Below are the code and all the weights of a small trained network. Each question names an input and a target symbol and asks about switching units off, where a switched-off unit gives its printed mean instead of its output.

import numpy as np


def w(rows, s, z=0):
    codes = np.array(rows[::2]) - 128.0
    scale = np.full(codes.shape[1], s)
    scale[-1] = z or s
    return codes * scale


def norm(h):
    return h / np.sqrt((h * h).mean(-1, keepdims=True) + 1e-5)


def f(y):
    return np.maximum(y, 0)


def softmax(a):
    e = np.exp(a - a.max(-1, keepdims=True))
    return e / e.sum(-1, keepdims=True)


def log_softmax(a):
    a = a - a.max(-1, keepdims=True)
    return a - np.log(np.exp(a).sum(-1, keepdims=True))


def net(x, mask):
    ids = ['αβδεζηθλμξπστφψω'.index(c) for c in x.split()]
    T = len(ids)
    res = E[ids] + P[:T]
    u = 0
    for l in range(2):
        r = norm(res)
        for j in range(3):
            rows = slice(2 * j, 2 * j + 2)
            q, k, v = (r @ M[l][rows].T for M in (Q, K, V))
            z = softmax(np.where(np.tri(T) > 0, q @ k.T / 2**0.5, -1e9)) @ v
            o = O[l][rows]
            res = res + np.where(mask[u + j], z, o[:, -1]) @ o[:, :-1]
        u += 3
        y = f(norm(res) @ A[l][:, :-1].T + A[l][:, -1])
        res = res + np.where(mask[u : u + 12], y, B[l][:, -1]) @ B[l][:, :-1]
        u += 12
    return log_softmax(norm(res)[-1] @ U[:, :-1].T + U[:, -1])


Q, K, V, O, A, B = {}, {}, {}, {}, {}, {}
E = w([
[141,132,130,112],'α',
[167,80,67,66],'β',
[140,124,182,235],'δ',
[153,63,156,99],'ε',
[90,13,124,86],'ζ',
[22,80,160,96],'η',
[94,128,103,62],'θ',
[152,132,234,118],'λ',
[174,120,53,169],'μ',
[71,127,151,153],'ξ',
[202,103,148,157],'π',
[199,107,100,101],'σ',
[134,118,47,101],'τ',
[114,114,165,242],'φ',
[135,107,158,249],'ψ',
[75,142,146,201],'ω',
],0.015)
P = w([
[139,164,140,129],'0',
[113,92,108,130],'1',
[135,4,197,128],'2',
[104,130,108,144],'3',
[94,92,95,148],'4',
[152,53,187,137],'5',
],0.029)
Q[0] = w([
[161,123,76,156],'0.h1',
[234,48,136,218],'0.h1',
[92,1,180,91],'0.h2',
[79,93,52,128],'0.h2',
[127,166,155,98],'0.h3',
[239,109,204,100],'0.h3',
],0.052)
K[0] = w([
[142,88,92,110],'0.h1',
[206,2,183,57],'0.h1',
[43,86,159,53],'0.h2',
[72,119,46,166],'0.h2',
[143,103,166,102],'0.h3',
[219,205,188,135],'0.h3',
],0.062)
V[0] = w([
[85,184,128,149],'0.h1',
[109,180,87,153],'0.h1',
[150,216,79,135],'0.h2',
[254,120,113,191],'0.h2',
[226,103,173,207],'0.h3',
[139,251,155,70],'0.h3',
],0.054)
O[0] = w([
[118,70,128,103,42],'0.h1',
[134,60,131,135,28],'0.h1',
[127,72,58,114,2],'0.h2',
[254,157,82,128,38],'0.h2',
[158,121,118,41,128],'0.h3',
[192,60,198,167,52],'0.h3',
],0.045,0.04)
A[0] = w([
[84,40,134,102,112],'0.n1',
[155,251,202,148,120],'0.n2',
[140,106,31,25,255],'0.n3',
[116,49,246,58,96],'0.n4',
[122,73,54,134,130],'0.n5',
[150,49,79,221,75],'0.n6',
[227,174,8,191,42],'0.n7',
[214,102,187,117,125],'0.n8',
[208,193,112,197,98],'0.n9',
[119,145,101,57,63],'0.n10',
[139,78,153,51,59],'0.n11',
[223,111,94,98,37],'0.n12',
],0.031,0.0097)
B[0] = w([
[89,179,138,50,140],'0.n1',
[66,59,35,60,252],'0.n2',
[171,42,204,236,161],'0.n3',
[203,196,110,47,160],'0.n4',
[46,109,91,101,138],'0.n5',
[7,115,105,166,139],'0.n6',
[102,147,32,2,153],'0.n7',
[81,184,219,162,168],'0.n8',
[60,77,125,86,158],'0.n9',
[138,116,131,199,145],'0.n10',
[171,189,134,119,135],'0.n11',
[130,239,93,165,148],'0.n12',
],0.059,0.03)
Q[1] = w([
[111,195,185,88],'1.h1',
[85,175,70,181],'1.h1',
[155,205,76,231],'1.h2',
[255,161,59,100],'1.h2',
[92,202,158,187],'1.h3',
[40,181,24,91],'1.h3',
],0.047)
K[1] = w([
[152,27,171,85],'1.h1',
[37,135,134,101],'1.h1',
[198,56,76,176],'1.h2',
[218,54,158,80],'1.h2',
[105,27,108,110],'1.h3',
[77,155,47,253],'1.h3',
],0.049)
V[1] = w([
[143,248,211,185],'1.h1',
[4,99,190,14],'1.h1',
[7,124,145,78],'1.h2',
[143,60,99,53],'1.h2',
[169,209,135,136],'1.h3',
[61,141,71,160],'1.h3',
],0.032)
O[1] = w([
[121,8,173,51,143],'1.h1',
[186,195,253,166,232],'1.h1',
[237,103,110,204,254],'1.h2',
[128,64,172,105,92],'1.h2',
[103,108,130,89,110],'1.h3',
[220,68,86,138,217],'1.h3',
],0.024,0.035)
A[1] = w([
[102,152,54,138,1],'1.n1',
[19,80,109,177,136],'1.n2',
[119,121,18,114,54],'1.n3',
[13,125,99,91,154],'1.n4',
[175,113,123,82,67],'1.n5',
[140,201,107,39,87],'1.n6',
[125,119,185,143,100],'1.n7',
[120,207,123,165,110],'1.n8',
[69,64,113,51,96],'1.n9',
[66,120,148,3,91],'1.n10',
[68,168,75,136,217],'1.n11',
[135,173,215,211,90],'1.n12',
],0.032,0.0093)
B[1] = w([
[50,111,77,92,160],'1.n1',
[178,183,223,91,205],'1.n2',
[146,48,126,177,165],'1.n3',
[221,57,166,134,246],'1.n4',
[129,186,185,95,145],'1.n5',
[12,151,82,139,216],'1.n6',
[120,79,99,115,151],'1.n7',
[133,209,66,168,212],'1.n8',
[113,41,89,90,157],'1.n9',
[132,128,105,253,210],'1.n10',
[207,84,120,113,252],'1.n11',
[170,60,24,77,201],'1.n12',
],0.055,0.026)
U = w([
[174,105,170,100,209],'α',
[199,98,138,95,181],'β',
[131,90,139,126,197],'δ',
[133,170,186,42,142],'ε',
[63,216,112,192,58],'ζ',
[90,129,202,194,169],'η',
[158,97,154,251,116],'θ',
[57,101,199,106,202],'λ',
[128,104,92,160,162],'μ',
[242,185,159,140,121],'ξ',
[74,141,122,32,127],'π',
[43,91,123,189,123],'σ',
[222,133,62,223,2],'τ',
[151,95,115,125,174],'φ',
[144,88,104,122,192],'ψ',
[221,175,95,33,42],'ω',
],0.017,0.0063)

Each question gives the input, a string of symbols that net reads in full, and the target symbol t.
The units are the heads (2 rows each of Q, K, V and O) and the neurons (one row each of A and B). Each row of codes is followed by its name. A weight is (code - 128) times the scale printed after its matrix; where a second scale follows, it is the last column's (O, A, B and U).
mask holds one flag per unit, layer by layer, with each layer's heads first. A switched-off unit (its flag False) gives its mean, the last column of its rows in O or B, instead of its output. The means were averaged over made-up inputs and are rounded, as every weight is.
A unit's drop is (log p(t) with every unit on - log p(t) with that unit switched off) / (log p(t) with every unit on - log p(t) with every unit switched off).
The circuit of an input: a set's keep is (log p(t) with only the set's units on - log p(t) with every unit switched off) / (log p(t) with every unit on - log p(t) with every unit switched off). Starting from the 12 units with the biggest drops (on a tie, the unit counted first), units are removed one at a time, each time the one whose removal leaves the highest keep (on an exact tie, the one counted first), for as long as the keep stays at least 0.8.
circuit, biggest first: the units of the circuit, biggest drop first
most important unit: the unit with the biggest drop
k most important neurons: the k neurons with the biggest drops, biggest first
k most important neurons of layer l: the k neurons of layer l with the biggest drops, biggest first
heads that matter: for each layer, one digit per head in row order, 1 if its drop is at least 0.15 and else 0, layers parted by /
input ψ ε ζ τ, target θ: most important neuron of layer 0 => [0.n2]
input τ ζ σ τ τ, target τ: heads that matter => 010 / 000
input π π η π ζ β, target π: 3 most important neurons => [0.n4, 0.n2, 1.n6]
input π ξ τ, target π: heads that matter => 011 / 100
input σ ζ φ, target σ: heads that matter => 111 / 101
input λ ξ η τ, target θ: circuit, biggest first => [0.h1, 0.n2]
input π τ ζ, target π: heads that matter => 011 / 100
input η μ θ π ζ λ, target η: circuit, biggest first => [0.h2, 0.n2]
input μ μ λ θ, target η: circuit, biggest first => [0.h3, 1.n2]
input ε ζ ω, target ε: heads that matter => 001 / 000
input μ π π β, target τ: 2 most important neurons of layer 0 => [0.n4, 0.n2]
input ω π ζ β, target τ: heads that matter => 100 / 000
input τ η ζ π ψ η, target τ: 3 most important neurons of layer 1 => [1.n12, 1.n6, 1.n4]
input σ π π, target σ: 3 most important neurons of layer 1 => [1.n10, 1.n6, 1.n12]
input λ τ θ ζ π τ, target λ: heads that matter => 101 / 100
input ε β α π, target ω: circuit, biggest first => [0.h3]
input ω ζ λ ζ τ π, target ω: 2 most important neurons of layer 1 => [1.n12, 1.n10]
input λ ζ π θ β, target θ: 2 most important neurons => [1.n6, 1.n12]
input η θ τ, target η: circuit, biggest first => [0.h2, 0.h3]
input π π ζ θ π, target θ: circuit, biggest first => [0.h3]
input σ π ξ τ ζ ζ, target σ: heads that matter => 111 / 100
input ε μ π, target ε: heads that matter => 001 / 100
input σ β ε, target σ: 3 most important neurons of layer 0 => [0.n2, 0.n12, 0.n7]
input σ π ζ λ, target ε: 2 most important neurons => [0.n4, 0.n2]
input τ ζ θ, target τ: heads that matter => 111 / 100
input ζ ξ μ λ, target ε: heads that matter => 101 / 100
input σ ξ ζ, target σ: most important unit => 0.h3
input π β θ, target π: 2 most important neurons => [0.n2, 0.n4]
input τ σ σ τ ξ, target ξ: 3 most important neurons => [1.n6, 1.n2, 1.n10]
